Each row of numbers stands for one object and depends on some of the facts below. Use the named rows to name the rest.

How the objects are related:
bagripa Ξ dapes, kidrukis, metor, vitu
bapivis Ξ mosko, loflir
bedum Ξ revon
bibrok Ξ rabu, klimel, staflen
bifur Ξ skivim, brovagrum
bikil Ξ driklo
brizom Ξ pubre
brodro Ξ pubre
brofle Ξ fledum, zistol, druredron
broken Ξ miva, nudro, flukle
brovagrum Ξ kidrukis, skeskuzos, nudro, dimu
brukes Ξ zistol, tumubon
bruklar Ξ totik
brurodrim Ξ bagripa
dapes Ξ drezon
didru Ξ mibim, bibrok
dimu Ξ driklo
dokor Ξ nages, zetes, risi
drator Ξ bedum, dimu
drimin Ξ rasatra
drulir Ξ vistir, staflen
druredron Ξ ludege
drurum Ξ lalam
dunos Ξ druredron
feplos Ξ rabu
fitra Ξ sezi, klora, tutrom, loflir
fledum Ξ sezi
flifa Ξ mopetin
fliflonum Ξ brusi
flivul Ξ staflen
flugro Ξ kidrukis
flukle Ξ risi, drezon
fumakli Ξ brizom, skebo, stigor, revon
garik Ξ pubu, driklo, vigan, revon
geges Ξ bedum, lalam
gestul Ξ mosko, miplos, rasatra
gitak Ξ driklo, gumal
gradrir Ξ stistum
grafleskem Ξ dimu
grigrum Ξ kagis
groploru Ξ driklo
gruluski Ξ revon
gumal Ξ nages
kagis Ξ brizom, trosul
kego Ξ suzipu
keste Ξ mibim, lavos, nudro
kidrukis Ξ dapes, gruluski, plapaplor, lalam
kikle Ξ skiplen
klobu Ξ plapaplor
kufil Ξ stigor, drator
kuzi Ξ trosul, lalam
laflak Ξ vuzus, saflan
lalam Ξ dimu
lavos Ξ vigan
lekar Ξ gruluski
loflir Ξ rabu, ludege
lubrufi Ξ kuzi, bedum
ludege Ξ klimel, bedum
maplos Ξ teru
mefik Ξ flivul, drator, broken
meklim Ξ stodral
merum Ξ metor, vitu, tredem
metor Ξ miplos
mibim Ξ skeskuzos
miplos Ξ puskor
miva Ξ rabu, driklo, dimu
mopetin Ξ puskor, masu
mosko Ξ gitak, dimu
nages Ξ dimu
nelil Ξ dapes
nozak Ξ didru
nufol Ξ nelil, zistol, seros, saflan, tifuzel
pledodrin Ξ skiplen
plifen Ξ dapes
plifo Ξ plelaser
pluskudes Ξ brodro, plifen
pluvo Ξ kuzi, nelil, saraflam, garik
pubu Ξ driklo
pulos Ξ brukes, gruluski, rasatra, tumubon
puskor Ξ rabu, miva, dimu
rabu Ξ nages, driklo
rebre Ξ pluvo
revon Ξ pubu, miva
saflan Ξ skika
saraflam Ξ rabu, trosul, skika
sefen Ξ rabu, risi, drurum, tesan, zimen
seros Ξ pubu, revon
sezi Ξ gumal, staflen, garik
sibro Ξ skebo, bibrok
siplo Ξ bikil, broken
siton Ξ miva, skika, seros
skebo Ξ lavos, klimel
skeskuzos Ξ gumal, drator
skiplen Ξ gruluski, staflen
skoplom Ξ brodro
stigor Ξ skiplen, dimu
stinum Ξ risi, pubre
stistum Ξ staflen, tifuzel
stodral Ξ keste, flugro, tumubon
stuko Ξ trirom
suzipu Ξ ludege
teflamik Ξ trakubi
teru Ξ stistum
tesan Ξ plelaser, miplos, masu
tifuzel Ξ lavos, drator
tikir Ξ revon, ziklidri
tofle Ξ liga, skiplen
totik Ξ kuzi, pubre
trakubi Ξ drezon
trari Ξ gradrir, staflen, lalam
trogi Ξ laflak
trosul Ξ garik
tumubon Ξ pubu, kuzi, miva, gumal, revon
tutrom Ξ pubre
vigan Ξ rabu, revon
vistir Ξ lavos, gruluski
vitu Ξ mefik
vuzus Ξ brizom, teru, mosko
zetes Ξ stistum
ziklidri Ξ trosul, vigan, lalam
zimen Ξ flugro
zozer Ξ pubu
{bagripa, brizom, broken, bruklar, drezon, druredron, drurum, flivul, garik, geges, grafleskem, gruluski, keste, klimel, laflak, loflir, ludege, maplos, mefik, meklim, merum, miplos, mosko, nufol, plapaplor, plifen, pluskudes, sefen, seros, siplo, skika, suzipu, tofle, tutrom, vuzus, zetes} φ 520
{bapivis, bedum, bikil, brovagrum, brukes, brurodrim, feplos, flifa, fliflonum, flugro, flukle, gestul, gradrir, grigrum, groploru, kagis, kidrukis, klora, lavos, lekar, masu, mopetin, nages, pledodrin, plifo, pubre, rasatra, revon, saflan, skeskuzos, skoplom, stuko, teflamik, trari, trirom, trogi, tumubon, vigan, zimen, zistol} φ 944
{bibrok, brodro, brusi, dapes, didru, dokor, drator, driklo, dunos, fledum, fumakli, kego, kufil, lalam, liga, mibim, miva, nizok, plelaser, puskor, rabu, sezi, siton, skebo, skivim, stistum, teru, tifuzel, tikir, trakubi, tredem, vistir, vitu} φ 90
{bifur, brofle, dimu, drimin, drulir, fitra, gitak, gumal, kikle, klobu, kuzi, lubrufi, metor, nelil, nozak, nudro, pluvo, pubu, pulos, rebre, risi, saraflam, sibro, skiplen, staflen, stigor, stinum, stodral, tesan, totik, trosul, ziklidri, zozer} φ 702
ρ c <- bagripa, bedum, brofle, broken, brovagrum, brukes, brusi, drezon, drurum, dunos, feplos, fitra, flukle, kagis, klora, liga, masu, plelaser, plifen, pluvo, siplo, skika, teru, tikir, totik, trakubi, trari
ρ b <- bapivis, bifur, brodro, bruklar, dimu, drator, druredron, flifa, fliflonum, gitak, loflir, lubrufi, mibim, miva, nudro, pubu, rasatra, rebre, sibro, siton, skoplom, tofle
ρ a <- bibrok, bikil, brizom, dokor, driklo, fledum, flivul, flugro, garik, gradrir, grafleskem, grigrum, gruluski, gumal, keste, kidrukis, kikle, klimel, klobu, kufil, kuzi, laflak, lalam, lekar, ludege, maplos, mefik, meklim, mopetin, nelil, nizok, nozak, nufol, plapaplor, pledodrin, pubre, puskor, risi, saflan, saraflam, sezi, skeskuzos, staflen, stigor, stinum, stistum, suzipu, tredem, trirom, trogi, trosul, tutrom, vigan, vistir, vuzus, zistol, zozer
ρ d <- brurodrim, dapes, didru, drulir, kego, lavos, merum, metor, miplos, nages, plifo, pluskudes, pulos, revon, seros, skebo, stodral, stuko, teflamik, tesan, tumubon, ziklidri
ρ e <- drimin, fumakli, geges, gestul, groploru, mosko, rabu, sefen, skiplen, skivim, tifuzel, vitu, zetes, zimen

Some rows with their names:
-4 8 1 -15 -6 -9 13 2 5 3 27 -5 -3 12 -6 -7 11 -1 -13 -14 -4 -9 1 11 -9
 -6 11 -7 6 -12 -5 : brurodrim
-1 -5 18 8 -3 15 9 23 -6 -3 35 0 -5 15 -7 -4 1 9 4 6 1 8 -15 0 -7 -8 -8
 2 -10 -3 7 : bagripa
1 -4 2 12 3 -7 -15 -16 0 11 -10 7 8 -3 4 -1 3 -4 0 -3 4 13 5 -3 -6 3 5 4
 -2 1 0 : grafleskem
-1 -9 19 12 -10 27 9 15 -1 -8 14 0 -25 -1 -3 1 -8 6 6 18 0 11 -26 4 -15
 -5 -24 -6 1 -3 3 : dunos
2 -6 -21 4 4 2 -12 -10 4 5 -21 7 3 -8 8 3 -5 -5 5 -16 5 8 19 -6 5 0 6 9
 0 -4 0 : trosul
0 13 28 1 -4 -28 13 -3 -13 -4 3 0 22 -9 -2 1 -7 8 -9 35 -3 -7 -5 8 11 12
 -1 0 0 14 -4 : tofle
-2 9 -3 -24 -9 -7 15 -3 8 7 9 -30 1 14 -5 -3 14 0 -14 -12 4 -4 -16 6 -9
 -5 -12 -7 15 -9 -7 : plifo
4 -6 -39 11 14 5 7 -11 -1 3 -16 0 16 -2 2 5 2 -4 2 -25 1 8 18 -4 -4 3 2
 -16 6 7 9 : tutrom
-3 9 -8 -15 -13 2 3 4 12 4 9 -3 -20 1 4 -1 10 -2 -13 1 -2 -5 4 11 -3 -4
 11 -2 7 -9 -13 : seros
2 -5 -5 7 1 -4 -15 -14 2 7 -22 6 3 -6 5 1 -1 -5 5 -14 6 10 11 -6 -1 5 6
 8 -2 -2 -2 : vigan
3 8 24 -15 1 -2 12 -4 -7 -6 -14 1 2 -14 -4 4 -11 3 -11 33 -1 -3 -2 8 11
 -2 -4 11 6 2 -4 : loflir
2 11 18 -21 0 -6 4 2 -6 -2 -9 2 4 -10 -1 4 -6 4 -12 40 1 -3 1 5 20 -3 6
 18 -3 3 -4 : miva
3 -7 -22 18 15 -2 7 -12 -4 7 -6 3 24 2 -2 2 6 -4 -3 -23 -2 8 14 -3 -8 -2
 6 -21 6 10 10 : stinum
3 13 20 -19 2 -8 5 2 -9 -6 -7 0 4 -10 -1 2 -6 2 -9 37 0 -1 6 8 13 1 3 15
 -4 2 -2 : mibim
-3 7 -1 -10 -10 -1 2 3 9 4 14 -4 -16 4 4 0 12 -2 -16 5 -2 -2 6 14 -10 -5
 11 -10 7 -6 -11 : ziklidri
0 -3 -2 4 -14 12 7 30 -2 -10 14 -8 -13 5 3 -3 -5 8 17 4 4 1 -7 -3 5 10
 -11 3 -9 -3 2 : liga
1 -5 -4 -18 -5 27 8 20 2 -3 8 -31 -11 14 -1 -1 0 9 9 1 12 7 -19 -9 3 -6
 -26 13 -4 -9 4 : plelaser

Rows to name:
No name comes twice in this set of rows, the named rows included.
-3 7 5 -9 -12 -1 11 -5 11 -1 1 -4 -20 -2 -1 -2 5 -5 -9 0 -5 -3 -9 16 -22
 -6 -7 -15 19 -9 -10 => kego
2 11 24 -13 0 -7 5 0 -7 -2 -4 -1 6 -9 0 5 -4 4 -14 45 0 -1 2 8 15 -1 3
 13 -5 6 -4 => gitak
1 -5 -14 -12 0 27 21 27 0 -11 29 2 -15 9 -7 -5 -6 9 11 -18 -2 -3 4 -9 4
 -14 -3 7 -12 -12 11 => drezon
-2 -6 25 25 -13 9 3 25 -8 -4 26 -5 -9 5 1 -1 -2 10 5 14 3 7 -16 6 -11 10
 -9 -10 -5 4 1 => trari
-1 -10 0 29 1 -16 -5 -23 -1 11 2 20 21 -1 -1 -1 -5 2 -5 -16 -4 5 -7 -4
 -7 -8 0 -5 6 4 0 => nufol
3 13 -2 -6 8 -3 22 2 -10 -3 2 -2 17 -6 -1 8 -1 7 -16 36 -4 -1 8 9 14 -2
 4 -8 3 15 2 => bruklar
0 -6 4 -3 -9 34 -2 27 1 -8 12 -4 -29 0 3 1 -5 6 10 15 6 11 -4 1 0 -3 -10
 11 -8 -8 1 => bedum
4 14 11 -34 5 -6 13 4 -8 -9 -8 3 1 -8 -2 0 -8 2 -5 25 -2 -4 16 3 20 -2 9
 21 -7 -2 2 => nudro
1 -6 8 14 2 -18 -7 -12 -6 5 -13 9 15 -1 -1 -4 0 -3 5 -19 2 5 7 -3 -7 8 5
 -4 1 1 4 => mefik
0 -7 12 25 -5 26 11 24 -5 -4 22 -6 -10 5 -2 4 1 9 1 23 1 13 -14 7 -16 1
 -15 -18 0 7 7 => fitra
1 -7 -18 20 6 -8 -3 -12 -3 6 -12 2 18 -3 2 3 1 -3 3 -17 2 6 11 -3 -3 9 6
 -12 6 7 3 => vuzus
3 -10 -11 -4 -1 4 -2 -12 2 -4 -35 5 -8 -12 2 -2 -10 -9 15 -26 4 1 13 -6
 -4 7 -5 9 10 -8 2 => klimel
-3 -11 19 23 -13 22 9 15 -2 -4 27 0 -18 2 -3 1 -7 10 1 15 -1 5 -26 4 -11
 -6 -19 -5 0 1 1 => brofle

Now the same objects, written a new way:
Named rows:
-17 11 16 13 21 4 2 9 -13 -16 -28 -18 -13 -7 9 1 27 -2 21 -1 18 7 -19 10
 -36 -6 -25 8 29 5 1 -24 -11 34 12 -3 -8 1 : rebre
-13 5 17 12 26 9 16 2 -8 -1 -26 -5 24 -4 6 20 35 29 21 -2 24 1 -20 12
 -37 -7 -22 2 26 15 2 -24 -9 38 9 6 -4 5 : drator
-12 13 9 15 16 21 37 2 -26 -23 -16 20 21 -23 14 19 12 25 15 -6 5 22 -17
 15 -30 -15 -39 26 12 5 9 -10 -5 24 31 -12 3 -26 : fledum
3 1 27 8 -3 18 31 -7 -23 4 -15 14 24 -10 36 20 22 -16 8 -10 11 21 -19 -9
 -35 -9 -15 21 13 -3 3 -35 -3 23 20 17 9 -26 : brusi
-14 11 16 24 2 14 6 39 12 5 -11 9 23 -10 23 12 26 7 -1 -18 11 6 -22 3
 -32 1 -18 14 15 11 -41 -18 -7 16 6 14 7 15 : miplos
-20 4 11 15 19 11 29 26 -28 -19 -11 32 23 -18 18 28 9 27 11 -8 8 21 -20
 9 -29 -19 -32 20 15 -1 -13 13 -9 24 13 -13 7 -12 : puskor
-17 0 7 17 19 25 24 0 -29 -9 -20 49 27 -9 31 23 16 29 11 -12 3 23 -21 3
 -36 -11 -34 14 10 11 -6 -2 -6 15 18 -6 10 -11 : tredem
-11 10 27 8 10 1 26 2 -32 -18 -9 -23 -4 -1 34 0 10 -9 2 -5 13 13 -19 11
 -30 -9 2 16 14 -14 0 -16 -4 32 13 -3 4 -26 : tikir
-18 1 15 15 11 23 15 25 -6 -10 -8 0 12 -7 24 19 29 -2 -13 -10 -4 19 -26
 -1 -27 -3 -22 15 19 4 22 -24 -19 21 4 -14 2 -25 : drimin
-15 -1 17 24 16 21 41 -8 -28 -12 -22 37 31 -15 32 40 0 42 5 -1 5 20 -17
 11 -30 -11 -44 14 11 10 -17 -7 -4 24 20 -5 14 28 : risi
-19 2 10 17 24 8 41 19 -28 -21 -12 18 17 -14 16 15 11 34 12 -5 1 7 -21
 15 -31 -19 -25 16 15 4 -5 10 -9 24 17 -14 5 -20 : grafleskem
-10 1 34 2 -2 2 23 6 -18 7 -7 16 33 -7 39 40 14 -6 3 -11 20 17 -20 -8
 -32 -10 -14 15 13 -7 -25 -18 -3 32 4 10 15 -2 : masu
-13 3 29 11 6 2 25 -4 -33 -1 -10 -1 17 -2 42 19 7 -5 0 -5 11 10 -20 -1
 -32 -4 -9 15 12 -13 -15 -13 0 33 10 5 8 -8 : drurum
-15 19 11 32 7 5 8 31 5 -19 -11 -21 2 -10 23 -20 19 12 -2 -9 5 -3 -22 17
 -30 5 -13 15 20 7 -27 -25 -4 21 10 7 -1 0 : ziklidri
-8 15 17 24 7 8 25 31 12 0 -11 -7 26 -10 21 8 24 20 -5 -10 8 -6 -20 15
 -31 -3 -19 8 13 13 -34 -23 -6 25 14 16 2 16 : nages
-16 8 12 26 -2 1 17 43 10 8 -9 9 14 -17 26 -4 22 8 -3 -17 7 3 -26 0 -32
 -5 -17 25 21 7 -41 -20 -9 17 -3 11 3 -7 : plifo
-16 8 13 12 25 13 36 6 -22 -22 -16 27 19 -13 17 24 13 32 8 -6 2 15 -18
 14 -33 -21 -33 17 10 5 -8 13 -6 23 25 -11 6 -6 : bikil

Name these rows:
No name comes twice in this set of rows, the named rows included.
-5 12 25 -3 8 11 22 -1 -18 -12 -10 -12 10 -5 32 6 20 -16 6 -9 12 18 -18
 6 -32 -6 0 19 13 -12 4 -16 -2 29 19 5 3 -33 => brukes
-8 -8 16 31 15 24 28 7 -14 -9 -8 -2 29 0 18 22 22 20 -12 -3 -4 17 -25 1
 -25 13 -16 1 20 13 26 -41 -14 24 11 -14 5 -14 => skiplen
-11 -6 23 9 12 0 19 -9 -36 -3 -16 8 2 6 46 0 15 -7 1 -14 6 7 -23 -7 -34
 -10 -2 15 8 -6 -5 -5 -2 25 11 12 2 -28 => bagripa
-7 3 19 18 16 19 34 8 -8 -12 -14 -9 24 1 22 16 28 16 -14 -3 -8 3 -24 5
 -27 -5 -26 4 15 12 25 -27 -17 27 14 -10 -1 -12 => tifuzel
-16 9 23 11 24 11 11 11 -10 6 -24 2 31 -1 9 42 31 25 21 -1 26 14 -19 11
 -35 -6 -27 -9 18 15 -13 -24 -11 39 12 0 4 31 => dimu
0 18 35 3 7 17 32 -5 -12 -14 -12 -7 11 -1 32 27 21 -29 8 -6 6 24 -12 4
 -38 -14 -19 2 7 -5 -2 -19 -3 31 26 11 15 0 => skika
-16 15 20 6 22 15 -2 11 1 -7 -27 -14 17 -2 7 28 31 5 19 -2 25 16 -17 15
 -37 3 -26 -3 26 12 1 -25 -7 38 14 -2 1 19 => pubu
-1 -8 25 21 6 10 34 -6 -35 -2 -6 -4 31 0 29 12 12 -1 10 -4 15 22 -19 1
 -34 3 -3 9 15 -1 7 -39 0 26 16 11 15 -27 => liga
-15 8 20 12 14 14 -5 21 -1 2 -22 6 23 -4 7 34 35 3 24 -5 23 26 -19 3 -37
 0 -20 -1 28 15 -6 -31 -11 32 10 3 6 10 => rasatra
-11 -1 14 15 8 11 2 7 -19 9 -31 4 5 -17 17 9 32 0 25 -9 20 13 -24 -1 -40
 -7 -26 19 29 11 5 -32 -12 30 4 5 -5 -24 => fliflonum
-7 26 14 29 3 17 8 21 19 -14 -9 -12 18 -4 20 0 24 16 -1 -12 5 7 -18 20
 -32 9 -15 6 15 15 -20 -30 -2 21 17 11 4 8 => revon
-12 2 27 12 12 19 29 28 -2 -8 -14 -3 18 -7 24 33 26 8 -14 -6 -6 14 -23
 -2 -28 -10 -30 9 10 6 14 -21 -20 27 10 -13 8 7 => mosko
-13 12 11 24 3 12 4 24 10 8 -15 15 24 -2 31 -5 29 15 -1 -21 8 3 -24 4
 -36 0 -15 13 16 16 -39 -18 -5 15 4 21 3 11 => metor
-11 11 9 36 -1 9 17 18 -5 -10 -23 -9 -11 -11 42 -29 11 6 -4 -9 -3 -12
 -24 6 -33 1 -22 24 18 10 -24 -29 -3 12 6 14 -4 -3 => pluskudes
-14 -1 16 21 15 10 29 21 -17 -15 -14 -22 4 -8 20 10 19 18 -17 -2 -10 -3
 -27 6 -25 -7 -20 15 21 -1 28 -25 -19 25 4 -19 -5 -28 => fumakli

